Here is a tiny trained network, its code and every weight. The questions are about switching its units off for an input and a target symbol, where a switched-off unit gives its printed mean instead of its output.

import numpy as np


def w(rows, s, z=0):
    codes = np.array(rows[::2]) - 128.0
    scale = np.full(codes.shape[1], s)
    scale[-1] = z or s
    return codes * scale


def norm(h):
    return h / np.sqrt((h * h).mean(-1, keepdims=True) + 1e-5)


def f(y):
    return y / 2 * (1 + np.tanh(0.7978845608 * (y + 0.044715 * y**3)))


def softmax(a):
    e = np.exp(a - a.max(-1, keepdims=True))
    return e / e.sum(-1, keepdims=True)


def log_softmax(a):
    a = a - a.max(-1, keepdims=True)
    return a - np.log(np.exp(a).sum(-1, keepdims=True))


def net(x, mask):
    ids = ['ΓΛΦΨαβδεζθμξστ'.index(c) for c in x.split()]
    T = len(ids)
    res = E[ids] + P[:T]
    r = norm(res)
    for j in range(3):
        rows = slice(3 * j, 3 * j + 3)
        q, k, v = (r @ M[0][rows].T for M in (Q, K, V))
        z = softmax(np.where(np.tri(T) > 0, q @ k.T / 3**0.5, -1e9)) @ v
        o = O[0][rows]
        res = res + np.where(mask[j], z, o[:, -1]) @ o[:, :-1]
    y = f(norm(res) @ A[0][:, :-1].T + A[0][:, -1])
    res = res + np.where(mask[3:11], y, B[0][:, -1]) @ B[0][:, :-1]
    return log_softmax(norm(res)[-1] @ U[:, :-1].T + U[:, -1])


Q, K, V, O, A, B = {}, {}, {}, {}, {}, {}
E = w([
[127,137,112,79],'Γ',
[184,113,54,113],'Λ',
[46,191,77,215],'Φ',
[156,144,71,104],'Ψ',
[36,134,81,137],'α',
[167,78,99,70],'β',
[74,160,144,84],'δ',
[209,158,82,85],'ε',
[162,149,252,195],'ζ',
[87,206,148,154],'θ',
[171,90,172,174],'μ',
[222,161,83,161],'ξ',
[165,154,78,96],'σ',
[165,146,96,83],'τ',
],0.017)
P = w([
[184,126,50,55],'0',
[191,245,223,100],'1',
[193,59,179,109],'2',
[132,243,230,136],'3',
[192,55,183,115],'4',
[164,253,231,140],'5',
[185,62,172,136],'6',
[174,255,206,134],'7',
[200,70,132,150],'8',
],0.011)
Q[0] = w([
[175,208,125,154],'head 1',
[172,40,100,165],'head 1',
[114,45,143,168],'head 1',
[104,49,68,115],'head 2',
[118,72,67,45],'head 2',
[118,148,159,109],'head 2',
[157,92,185,205],'head 3',
[112,252,81,95],'head 3',
[136,153,120,77],'head 3',
],0.022)
K[0] = w([
[144,129,50,114],'head 1',
[152,135,175,207],'head 1',
[146,97,174,158],'head 1',
[136,120,181,190],'head 2',
[139,111,129,226],'head 2',
[124,159,112,129],'head 2',
[175,129,176,220],'head 3',
[114,191,7,89],'head 3',
[135,151,119,74],'head 3',
],0.022)
V[0] = w([
[178,213,135,220],'head 1',
[81,176,185,59],'head 1',
[199,132,217,123],'head 1',
[149,98,125,210],'head 2',
[61,179,100,105],'head 2',
[178,198,137,162],'head 2',
[154,6,117,120],'head 3',
[53,64,188,75],'head 3',
[122,212,151,32],'head 3',
],0.019)
O[0] = w([
[142,52,92,250,181],'head 1',
[9,60,144,54,117],'head 1',
[200,45,185,121,37],'head 1',
[224,125,54,131,4],'head 2',
[61,136,114,195,224],'head 2',
[176,58,111,183,179],'head 2',
[238,223,136,108,78],'head 3',
[118,227,103,17,1],'head 3',
[60,31,220,60,215],'head 3',
],0.014,0.0066)
A[0] = w([
[151,95,58,91,172],'neuron 1',
[103,109,28,200,59],'neuron 2',
[179,125,120,4,177],'neuron 3',
[108,76,39,142,180],'neuron 4',
[141,33,80,90,3],'neuron 5',
[88,206,205,94,146],'neuron 6',
[112,110,89,188,97],'neuron 7',
[71,181,153,171,125],'neuron 8',
],0.018,0.0032)
B[0] = w([
[188,35,83,131,142],'neuron 1',
[145,49,6,74,254],'neuron 2',
[143,22,28,140,169],'neuron 3',
[159,101,27,67,214],'neuron 4',
[159,220,106,56,162],'neuron 5',
[234,99,83,128,236],'neuron 6',
[77,76,74,106,225],'neuron 7',
[183,147,74,90,225],'neuron 8',
],0.017,0.0085)
U = w([
[110,102,139,4,81],'Γ',
[189,188,158,188,197],'Λ',
[92,114,32,162,225],'Φ',
[174,157,141,173,42],'Ψ',
[92,252,102,94,168],'α',
[190,149,118,70,77],'β',
[30,142,208,89,66],'δ',
[87,110,212,199,76],'ε',
[81,128,172,128,88],'ζ',
[51,101,160,161,15],'θ',
[105,104,184,117,56],'μ',
[156,107,136,198,4],'ξ',
[130,120,191,195,186],'σ',
[165,110,233,108,46],'τ',
],0.012,0.0031)

Each question gives the input, a string of symbols that net reads in full, and the target symbol t.
The units are the heads (3 rows each of Q, K, V and O) and the neurons (one row each of A and B). Each row of codes is followed by its name. A weight is (code - 128) times the scale printed after its matrix; where a second scale follows, it is the last column's (O, A, B and U).
mask holds one flag per unit, heads first, then neurons. A switched-off unit (its flag False) gives its mean, the last column of its rows in O or B, instead of its output. The means were averaged over made-up inputs and are rounded, as every weight is.
A unit's drop is (log p(t) with every unit on - log p(t) with that unit switched off) / (log p(t) with every unit on - log p(t) with every unit switched off).
The circuit of an input: a set's keep is (log p(t) with only the set's units on - log p(t) with every unit switched off) / (log p(t) with every unit on - log p(t) with every unit switched off). Starting from all 11 units, units are removed one at a time, each time the one whose removal leaves the highest keep (on an exact tie, the one counted first), for as long as the keep stays at least 0.8.
units of the circuit, in order: the units of the circuit, biggest drop first
most important unit: the unit with the biggest drop
k most important neurons: the k neurons with the biggest drops, biggest first
heads that matter: for each layer, one digit per head in row order, 1 if its drop is at least 0.15 and else 0, layers parted by /
input α τ α δ Ψ Λ τ Φ, target α: heads that matter => 100
input β ξ α ε, target β: most important unit => neuron 3
input δ α θ Φ σ μ, target δ: units of the circuit, in order => head 1; head 2
input δ δ θ ε Γ τ δ Γ α, target Γ: heads that matter => 001
input δ α σ δ Γ, target Γ: units of the circuit, in order => head 1; head 3
input Λ Φ Λ Φ τ σ Λ ε, target Λ: heads that matter => 000
input σ δ Λ, target Γ: units of the circuit, in order => head 2; head 3
input τ σ Λ σ, target τ: units of the circuit, in order => head 3; head 1; neuron 2; neuron 7
input Γ Φ Φ τ σ Φ, target Γ: heads that matter => 101
input τ α Γ Φ, target τ: 2 most important neurons => neuron 6; neuron 2
input Γ ε Φ δ α σ, target Γ: heads that matter => 101
input ξ α δ Ψ α, target Γ: heads that matter => 100
input β ε α Φ, target β: 2 most important neurons => neuron 6; neuron 3
input δ Ψ θ Φ Ψ Ψ, target δ: most important unit => head 2
input δ α α Φ δ α Φ θ, target δ: heads that matter => 000
input δ δ μ Φ, target δ: heads that matter => 000
input μ Λ θ δ ξ Φ α ε δ, target Γ: heads that matter => 100
input τ τ Ψ α δ, target Γ: 2 most important neurons => neuron 3; neuron 6
input Ψ δ τ α τ σ, target Λ: heads that matter => 100
input α Γ Φ τ, target α: units of the circuit, in order => head 1
